Below are the code and all the weights of a small trained network. Each question names an input and a target symbol and asks about switching units off, where a switched-off unit gives its printed mean instead of its output.

import numpy as np


def w(rows, s, z=0):
    codes = np.array(rows[::2]) - 128.0
    scale = np.full(codes.shape[1], s)
    scale[-1] = z or s
    return codes * scale


def norm(h):
    return h / np.sqrt((h * h).mean(-1, keepdims=True) + 1e-5)


def f(y):
    return y / 2 * (1 + np.tanh(0.7978845608 * (y + 0.044715 * y**3)))


def softmax(a):
    e = np.exp(a - a.max(-1, keepdims=True))
    return e / e.sum(-1, keepdims=True)


def log_softmax(a):
    a = a - a.max(-1, keepdims=True)
    return a - np.log(np.exp(a).sum(-1, keepdims=True))


def net(x, mask):
    ids = ['αβγδθξτω'.index(c) for c in x.split()]
    T = len(ids)
    res = E[ids] + P[:T]
    u = 0
    for l in range(3):
        q, k, v = (norm(res) @ M[l].T for M in (Q, K, V))
        z = softmax(np.where(np.tri(T) > 0, q @ k.T / 2**0.5, -1e9)) @ v
        res = res + np.where(mask[u], z, O[l][:, -1]) @ O[l][:, :-1]
        u += 1
        y = f(norm(res) @ A[l][:, :-1].T + A[l][:, -1])
        res = res + np.where(mask[u : u + 8], y, B[l][:, -1]) @ B[l][:, :-1]
        u += 8
    return log_softmax(norm(res)[-1] @ U[:, :-1].T + U[:, -1])


Q, K, V, O, A, B = {}, {}, {}, {}, {}, {}
E = w([
[132,138,83,179],'α',
[132,139,84,181],'β',
[164,198,122,122],'γ',
[152,67,65,56],'δ',
[130,143,186,76],'θ',
[89,174,165,255],'ξ',
[179,81,118,182],'τ',
[24,101,118,189],'ω',
],0.00098)
P = w([
[120,150,10,179],'0',
[133,150,4,180],'1',
[121,144,10,195],'2',
[114,131,34,186],'3',
[107,125,59,180],'4',
[103,115,71,167],'5',
[86,101,108,169],'6',
[78,84,133,161],'7',
[87,92,128,162],'8',
[123,125,97,157],'9',
],0.0003)
Q[0] = w([
[101,20,204,23],'L0H0',
[73,6,227,3],'L0H0',
],0.0033)
K[0] = w([
[137,221,21,99],'L0H0',
[132,241,2,87],'L0H0',
],0.0032)
V[0] = w([
[255,123,157,189],'L0H0',
[177,234,103,131],'L0H0',
],0.0025)
O[0] = w([
[215,6,208,193,149],'L0H0',
[104,122,233,67,253],'L0H0',
],0.0016,0.0013)
A[0] = w([
[6,23,44,137,217],'L0N0',
[99,60,186,42,88],'L0N1',
[2,67,237,67,216],'L0N2',
[99,97,134,133,176],'L0N3',
[13,33,153,107,254],'L0N4',
[168,45,204,71,2],'L0N5',
[232,245,70,43,155],'L0N6',
[218,82,86,78,14],'L0N7',
],0.0013,0.00038)
B[0] = w([
[214,188,61,163,141],'L0N0',
[140,209,109,166,95],'L0N1',
[197,184,47,146,186],'L0N2',
[143,168,101,136,137],'L0N3',
[195,206,40,165,156],'L0N4',
[145,242,128,129,67],'L0N5',
[66,81,178,76,251],'L0N6',
[53,187,213,250,56],'L0N7',
],0.0011,0.00036)
Q[1] = w([
[5,8,114,111],'L1H0',
[32,54,115,97],'L1H0',
],0.0029)
K[1] = w([
[35,252,150,194],'L1H0',
[32,205,122,194],'L1H0',
],0.0031)
V[1] = w([
[25,181,209,248],'L1H0',
[197,40,167,100],'L1H0',
],0.0014)
O[1] = w([
[160,255,98,166,2],'L1H0',
[76,107,91,85,59],'L1H0',
],0.0026,8e-05)
A[1] = w([
[150,108,93,145,36],'L1N0',
[92,108,111,106,1],'L1N1',
[176,120,86,144,27],'L1N2',
[178,106,63,7,134],'L1N3',
[30,130,99,130,112],'L1N4',
[54,119,131,96,11],'L1N5',
[121,120,149,112,118],'L1N6',
[56,170,146,120,148],'L1N7',
],0.0021,0.00099)
B[1] = w([
[143,132,139,192,29],'L1N0',
[149,148,138,177,1],'L1N1',
[129,157,156,214,22],'L1N2',
[2,52,123,146,186],'L1N3',
[133,142,65,141,105],'L1N4',
[166,169,125,161,30],'L1N5',
[161,133,105,125,137],'L1N6',
[138,150,93,77,187],'L1N7',
],0.0016,0.00045)
Q[2] = w([
[214,228,102,46],'L2H0',
[3,23,129,211],'L2H0',
],0.0029)
K[2] = w([
[105,155,197,253],'L2H0',
[190,64,19,17],'L2H0',
],0.0027)
V[2] = w([
[80,229,132,184],'L2H0',
[6,109,208,202],'L2H0',
],0.0015)
O[2] = w([
[61,71,154,138,2],'L2H0',
[2,193,188,202,103],'L2H0',
],0.0023,0.00029)
A[2] = w([
[196,107,60,145,3],'L2N0',
[154,183,165,141,212],'L2N1',
[198,10,234,119,24],'L2N2',
[204,105,90,126,152],'L2N3',
[117,153,85,89,64],'L2N4',
[82,250,81,100,186],'L2N5',
[167,89,177,76,38],'L2N6',
[62,249,79,87,140],'L2N7',
],0.0024,0.00049)
B[2] = w([
[132,186,129,89,89],'L2N0',
[94,131,203,141,182],'L2N1',
[183,101,39,250,184],'L2N2',
[106,184,142,122,174],'L2N3',
[133,148,63,142,148],'L2N4',
[126,138,97,226,247],'L2N5',
[149,160,66,165,207],'L2N6',
[153,156,105,223,252],'L2N7',
],0.0018,0.00036)
U = w([
[1,50,218,124,5],'α',
[9,27,249,130,5],'β',
[248,250,249,11,235],'γ',
[13,6,5,10,250],'δ',
[12,248,10,10,164],'θ',
[18,246,246,248,228],'ξ',
[250,5,132,246,159],'τ',
[12,242,9,249,195],'ω',
],0.0035,0.0034)

Each question gives the input, a string of symbols that net reads in full, and the target symbol t.
The units are the heads (2 rows each of Q, K, V and O) and the neurons (one row each of A and B). Each row of codes is followed by its name. A weight is (code - 128) times the scale printed after its matrix; where a second scale follows, it is the last column's (O, A, B and U).
mask holds one flag per unit, layer by layer, with each layer's heads first. A switched-off unit (its flag False) gives its mean, the last column of its rows in O or B, instead of its output. The means were averaged over made-up inputs and are rounded, as every weight is.
A unit's drop is (log p(t) with every unit on - log p(t) with that unit switched off) / (log p(t) with every unit on - log p(t) with every unit switched off).
The circuit of an input: a set's keep is (log p(t) with only the set's units on - log p(t) with every unit switched off) / (log p(t) with every unit on - log p(t) with every unit switched off). Starting from the 12 units with the biggest drops (on a tie, the unit counted first), units are removed one at a time, each time the one whose removal leaves the highest keep (on an exact tie, the one counted first), for as long as the keep stays at least 0.8.
units of the circuit, in order: the units of the circuit, biggest drop first
most important unit: the unit with the biggest drop
k most important neurons: the k neurons with the biggest drops, biggest first
top k neurons in layer l: the k neurons of layer l with the biggest drops, biggest first
drop when u is switched off: that unit's drop, to one decimal
input θ δ γ ξ γ θ ω γ, target ω: top neuron in layer 2 -> (L2N7)
input ξ τ ω γ ξ α, target ξ: units of the circuit, in order -> (L1H0, L2N2, L2H0)
input γ δ β β, target δ: units of the circuit, in order -> (L1H0, L2N7, L2N5)
input θ γ τ ξ ω δ δ γ θ β, target θ: top 2 neurons in layer 2 -> (L2N2, L2N0)
input β ξ δ θ θ θ ω γ δ θ, target δ: units of the circuit, in order -> (L1H0, L0N2, L1N3, L2N2)
input τ τ ξ γ δ γ γ α, target γ: 2 most important neurons -> (L1N3, L2N0)
input δ θ γ α, target θ: units of the circuit, in order -> (L2N0, L2N2)
input γ ξ δ τ γ, target τ: units of the circuit, in order -> (L0H0, L2N2)
input ξ β ξ γ γ ξ γ β, target ξ: units of the circuit, in order -> (L1H0, L2H0, L2N2)
input β τ γ α, target τ: top 2 neurons in layer 1 -> (L1N3, L1N7)
input δ β γ β, target γ: top 3 neurons in layer 2 -> (L2N0, L2N5, L2N7)
input τ β γ, target τ: 2 most important neurons -> (L2N2, L1N7)
input δ δ γ θ α, target θ: 4 most important neurons -> (L2N0, L2N2, L2N3, L1N3)
input ξ τ δ γ ξ α, target ξ: 2 most important neurons -> (L1N2, L1N7)
input γ γ α, target γ: most important unit -> L1N3
input θ δ α θ β, target θ: top 2 neurons in layer 1 -> (L1N3, L1N4)
input τ θ θ, target θ: top 3 neurons in layer 0 -> (L0N5, L0N1, L0N0)
input δ θ γ ξ β, target ξ: top 2 neurons in layer 1 -> (L1N3, L1N2)
input ξ θ ω ξ θ, target ξ: drop when L0N3 is switched off -> 0.0
input γ δ β, target δ: drop when L2N6 is switched off -> 0.1
input γ γ τ γ γ γ β, target γ: drop when L2N0 is switched off -> 0.2
